Below is a small trained network, with its code and all its weights. Each question gives an input and a target symbol and asks what happens when units are switched off, that is, made to give their printed mean instead of their output.

import numpy as np


def w(rows, s, z=0):
    codes = np.array(rows[::2]) - 128.0
    scale = np.full(codes.shape[1], s)
    scale[-1] = z or s
    return codes * scale


def f(y):
    return y / 2 * (1 + np.tanh(0.7978845608 * (y + 0.044715 * y**3)))


def softmax(a):
    e = np.exp(a - a.max(-1, keepdims=True))
    return e / e.sum(-1, keepdims=True)


def log_softmax(a):
    a = a - a.max(-1, keepdims=True)
    return a - np.log(np.exp(a).sum(-1, keepdims=True))


def net(x, mask):
    ids = ['δθξστφ'.index(c) for c in x.split()]
    T = len(ids)
    res = E[ids] + P[:T]
    u = 0
    for l in range(2):
        q, k, v = (res @ M[l].T for M in (Q, K, V))
        z = softmax(np.where(np.tri(T) > 0, q @ k.T / 4**0.5, -1e9)) @ v
        res = res + np.where(mask[u], z, O[l][:, -1]) @ O[l][:, :-1]
        u += 1
        y = f(res @ A[l][:, :-1].T + A[l][:, -1])
        res = res + np.where(mask[u : u + 8], y, B[l][:, -1]) @ B[l][:, :-1]
        u += 8
    return log_softmax(res[-1] @ U[:, :-1].T + U[:, -1])


Q, K, V, O, A, B = {}, {}, {}, {}, {}, {}
E = w([
[164,121,167],'δ',
[139,96,157],'θ',
[114,138,3],'ξ',
[66,138,160],'σ',
[160,74,98],'τ',
[120,193,98],'φ',
],0.019)
P = w([
[254,249,153],'0',
[182,230,157],'1',
[128,195,136],'2',
[119,164,111],'3',
[113,143,101],'4',
[125,140,79],'5',
[129,123,79],'6',
[95,117,40],'7',
[140,113,68],'8',
[238,143,79],'9',
[211,131,100],'10',
],0.0054)
Q[0] = w([
[174,6,207],'0.h1',
[121,195,158],'0.h1',
[98,70,66],'0.h1',
[67,183,148],'0.h1',
],0.014)
K[0] = w([
[16,212,1],'0.h1',
[242,108,149],'0.h1',
[192,189,67],'0.h1',
[174,255,220],'0.h1',
],0.0083)
V[0] = w([
[85,22,209],'0.h1',
[32,61,108],'0.h1',
[94,253,46],'0.h1',
[226,186,106],'0.h1',
],0.0051)
O[0] = w([
[215,30,186,4],'0.h1',
[67,108,97,53],'0.h1',
[92,171,101,234],'0.h1',
[253,113,134,217],'0.h1',
],0.0063,0.0027)
A[0] = w([
[255,9,92,131],'0.n1',
[140,229,111,138],'0.n2',
[174,76,112,254],'0.n3',
[87,11,128,171],'0.n4',
[219,69,202,193],'0.n5',
[175,243,196,120],'0.n6',
[145,177,50,181],'0.n7',
[38,105,186,190],'0.n8',
],0.0083,0.0088)
B[0] = w([
[5,142,67,165],'0.n1',
[153,95,180,193],'0.n2',
[99,237,114,250],'0.n3',
[133,160,171,143],'0.n4',
[2,155,127,165],'0.n5',
[82,179,148,171],'0.n6',
[181,134,131,254],'0.n7',
[183,180,144,176],'0.n8',
],0.0076,0.007)
Q[1] = w([
[164,2,125],'1.h1',
[190,114,72],'1.h1',
[79,231,174],'1.h1',
[103,186,110],'1.h1',
],0.0083)
K[1] = w([
[73,180,168],'1.h1',
[73,130,162],'1.h1',
[194,8,56],'1.h1',
[171,123,69],'1.h1',
],0.014)
V[1] = w([
[40,109,197],'1.h1',
[172,250,197],'1.h1',
[162,51,121],'1.h1',
[105,128,206],'1.h1',
],0.011)
O[1] = w([
[42,224,254,10],'1.h1',
[194,156,80,240],'1.h1',
[82,175,48,22],'1.h1',
[119,244,145,36],'1.h1',
],0.007,0.011)
A[1] = w([
[1,154,201,7],'1.n1',
[200,142,208,135],'1.n2',
[139,239,79,164],'1.n3',
[107,107,132,117],'1.n4',
[88,46,208,179],'1.n5',
[111,71,43,94],'1.n6',
[44,161,154,172],'1.n7',
[79,203,166,145],'1.n8',
],0.0098,0.012)
B[1] = w([
[240,252,112,146],'1.n1',
[36,127,79,170],'1.n2',
[137,78,229,217],'1.n3',
[137,144,141,119],'1.n4',
[100,103,90,137],'1.n5',
[98,109,163,255],'1.n6',
[46,159,121,161],'1.n7',
[71,124,178,176],'1.n8',
],0.011,0.012)
U = w([
[103,44,156,70],'δ',
[151,127,127,2],'θ',
[140,166,68,96],'ξ',
[222,125,143,226],'σ',
[97,66,67,141],'τ',
[40,127,1,182],'φ',
],0.0099,0.0065)

Each question gives the input, a string of symbols that net reads in full, and the target symbol t.
The units are the heads (4 rows each of Q, K, V and O) and the neurons (one row each of A and B). Each row of codes is followed by its name. A weight is (code - 128) times the scale printed after its matrix; where a second scale follows, it is the last column's (O, A, B and U).
mask holds one flag per unit, layer by layer, with each layer's heads first. A switched-off unit (its flag False) gives its mean, the last column of its rows in O or B, instead of its output. The means were averaged over made-up inputs and are rounded, as every weight is.
A unit's drop is (log p(t) with every unit on - log p(t) with that unit switched off) / (log p(t) with every unit on - log p(t) with every unit switched off).
The circuit of an input: a set's keep is (log p(t) with only the set's units on - log p(t) with every unit switched off) / (log p(t) with every unit on - log p(t) with every unit switched off). Starting from the 12 units with the biggest drops (on a tie, the unit counted first), units are removed one at a time, each time the one whose removal leaves the highest keep (on an exact tie, the one counted first), for as long as the keep stays at least 0.8.
units of the circuit, in order: the units of the circuit, biggest drop first
k most important neurons: the k neurons with the biggest drops, biggest first
k most important neurons of layer l: the k neurons of layer l with the biggest drops, biggest first
drop of u: that unit's drop, to one decimal
input δ τ σ σ τ τ σ σ τ τ σ, target φ: most important neuron of layer 1 => (1.n2)
input φ σ δ τ ξ, target σ: units of the circuit, in order => (0.n7; 1.n2; 1.n3)
input δ τ θ σ ξ τ θ φ, target σ: units of the circuit, in order => (0.h1; 0.n1)
input σ θ δ ξ δ, target τ: units of the circuit, in order => (1.h1; 1.n3; 0.n5)
input δ τ φ ξ ξ δ σ σ τ θ, target τ: units of the circuit, in order => (1.h1; 0.n7; 0.n5)
input τ δ δ σ σ σ σ δ, target δ: 2 most important neurons => (0.n5; 0.n3)
input φ τ σ θ σ τ δ, target φ: 3 most important neurons of layer 0 => (0.n6; 0.n5; 0.n1)
input θ δ τ, target φ: 2 most important neurons => (0.n1; 1.n7)
input δ φ ξ, target σ: 4 most important neurons of layer 0 => (0.n7; 0.n5; 0.n2; 0.n6)
input φ τ τ δ τ θ, target φ: 2 most important neurons of layer 0 => (0.n6; 0.n1)
input σ σ φ σ, target σ: 2 most important neurons => (0.n5; 0.n8)
input τ τ σ, target φ: 3 most important neurons => (1.n2; 0.n1; 1.n3)
input τ τ σ δ, target φ: 2 most important neurons of layer 0 => (0.n1; 0.n5)
input δ δ θ θ, target ξ: 3 most important neurons of layer 0 => (0.n5; 0.n1; 0.n7)
input θ σ θ τ σ θ, target φ: 2 most important neurons of layer 1 => (1.n7; 1.n5)
input σ σ δ, target δ: 3 most important neurons of layer 1 => (1.n3; 1.n8; 1.n2)
input τ θ φ δ θ δ σ φ σ, target σ: most important neuron of layer 1 => (1.n7)
input σ τ τ, target φ: drop of 0.n1 => 0.8
input τ φ θ τ φ τ ξ ξ δ θ, target τ: drop of 1.n2 => -0.1
input θ δ θ, target ξ: drop of 0.n7 => 0.2
input δ δ φ τ δ σ δ φ, target σ: drop of 1.n7 => 0.1
